Here is a tiny trained network, its code and every weight. The questions are about switching its units off for an input and a class, where a switched-off unit gives its printed mean instead of its output.

import numpy as np


def w(rows, s, z=0):
    codes = np.array(rows[::2]) - 128.0
    scale = np.full(codes.shape[1], s)
    scale[-1] = z or s
    return codes * scale


def f(y):
    return y / 2 * (1 + np.tanh(0.7978845608 * (y + 0.044715 * y**3)))


def log_softmax(a):
    a = a - a.max(-1, keepdims=True)
    return a - np.log(np.exp(a).sum(-1, keepdims=True))


def net(x, mask):
    res = np.array(x, float).reshape(1, 5) / 4 @ E
    y = f(res @ A[0][:, :-1].T + A[0][:, -1])
    res = res + np.where(mask, y, B[0][:, -1]) @ B[0][:, :-1]
    return log_softmax(res[-1] @ U[:, :-1].T + U[:, -1])


A, B = {}, {}
E = w([
[179,76,83,83,109,193,179,171,2,125,188],'x0',
[35,60,133,189,122,118,165,101,70,69,48],'x1',
[168,164,136,119,69,54,162,129,122,24,138],'x2',
[72,52,167,69,186,114,158,186,209,80,217],'x3',
[142,159,93,254,184,153,208,146,139,114,182],'x4',
],0.009)
A[0] = w([
[60,177,171,130,115,82,129,105,219,147,104,11],'N1',
[212,197,136,86,127,133,98,154,183,178,193,32],'N2',
[165,56,99,52,104,187,180,187,2,118,182,8],'N3',
[193,169,120,136,87,108,97,95,55,182,31,15],'N4',
[20,36,151,187,119,117,173,101,66,70,42,33],'N5',
[74,53,130,74,155,203,40,119,108,239,92,105],'N6',
[129,87,153,133,207,139,179,159,178,69,176,30],'N7',
[63,48,169,9,116,87,105,159,153,119,156,107],'N8',
[165,142,155,73,46,61,133,127,113,51,114,100],'N9',
],0.0098,0.011)
B[0] = w([
[154,111,127,174,129,61,72,124,178,157,2,172],'N1',
[168,66,150,45,119,104,149,181,118,204,126,196],'N2',
[106,152,172,159,155,43,44,111,191,105,31,240],'N3',
[96,159,56,156,84,196,63,85,85,199,191,214],'N4',
[194,123,137,22,116,100,120,190,151,217,172,243],'N5',
[113,142,136,173,173,94,225,148,167,88,170,239],'N6',
[157,180,91,195,95,195,103,53,60,237,156,183],'N7',
[122,174,40,160,45,181,108,85,64,169,135,253],'N8',
[106,116,159,207,197,130,242,175,173,131,179,217],'N9',
],0.011)
U = w([
[138,166,62,176,74,157,79,91,73,160,138,102],'0',
[123,141,145,157,140,71,43,111,168,127,41,118],'1',
[164,123,126,3,116,104,129,169,132,166,151,90],'2',
[129,148,111,228,180,108,237,161,148,131,162,76],'3',
[134,154,101,150,110,140,157,107,96,129,106,250],'4',
[90,139,142,64,130,162,136,101,63,48,129,227],'5',
[101,46,198,100,139,197,91,87,54,86,121,97],'6',
[117,26,156,87,135,236,89,83,104,40,110,98],'7',
],0.012,0.024)

Each question gives the input, the list of numbers given to net, and the class t.
The units are the neurons (one row each of A and B). Each row of codes is followed by its name. A weight is (code - 128) times the scale printed after its matrix; where a second scale follows, it is the last column's (A, B and U).
mask holds one flag per neuron, in row order. A switched-off neuron (its flag False) gives its mean, the last column of its row in B, instead of its output. The means were averaged over made-up inputs and are rounded, as every weight is.
A unit's drop is (log p(t) with every unit on - log p(t) with that unit switched off) / (log p(t) with every unit on - log p(t) with every unit switched off).
The circuit of an input: a set's keep is (log p(t) with only the set's units on - log p(t) with every unit switched off) / (log p(t) with every unit on - log p(t) with every unit switched off). Starting from all 9 units, units are removed one at a time, each time the one whose removal leaves the highest keep (on an exact tie, the one counted first), for as long as the keep stays at least 0.8.
circuit, biggest first: the units of the circuit, biggest drop first
unit that matters most: the unit with the biggest drop
k most important neurons: the k neurons with the biggest drops, biggest first
drop when u is switched off: that unit's drop, to one decimal
input [-5,-8,-5,-4,2], class 2: circuit, biggest first -> N2
input [0,-3,3,5,6], class 4: 2 most important neurons -> N8, N4
input [-4,6,2,1,-6], class 2: 2 most important neurons -> N5, N3
input [-4,1,-3,2,-7], class 4: circuit, biggest first -> N8, N6, N4
input [-1,0,-4,3,-8], class 4: 3 most important neurons -> N8, N6, N9
input [-6,3,4,6,-3], class 0: 2 most important neurons -> N8, N3
input [-6,-4,1,4,-7], class 4: circuit, biggest first -> N8, N4, N7
input [-5,-8,4,-3,0], class 2: 2 most important neurons -> N2, N3
input [5,-2,-5,2,7], class 4: circuit, biggest first -> N9, N8, N6
input [-3,3,6,-5,3], class 3: 2 most important neurons -> N8, N9
input [-1,-7,-2,-6,-6], class 2: 3 most important neurons -> N2, N8, N7
input [8,8,6,-2,5], class 1: 2 most important neurons -> N3, N2
input [-5,4,2,5,1], class 0: 2 most important neurons -> N3, N7
input [5,-2,2,-3,-1], class 1: 2 most important neurons -> N3, N8
input [-7,-2,-8,6,0], class 3: circuit, biggest first -> N6
input [2,-4,7,-5,-7], class 3: 2 most important neurons -> N9, N8
input [2,0,-7,2,8], class 4: 3 most important neurons -> N9, N6, N7
input [-3,-5,4,5,1], class 0: 2 most important neurons -> N5, N7
input [-3,7,2,-6,-3], class 2: 3 most important neurons -> N5, N8, N7
input [-5,7,1,-7,-6], class 0: circuit, biggest first -> N4
input [3,6,8,0,-3], class 3: 2 most important neurons -> N9, N2
input [-4,3,2,1,7], class 4: circuit, biggest first -> N9, N6, N3, N8
input [-6,3,5,7,4], class 0: drop when N7 is switched off -> 0.8
input [6,-3,1,2,2], class 1: drop when N7 is switched off -> 0.0
input [-1,4,5,3,0], class 3: drop when N4 is switched off -> 0.5
input [7,-6,8,0,-1], class 3: drop when N3 is switched off -> -0.1
input [-5,-5,0,7,-2], class 0: unit that matters most -> N8
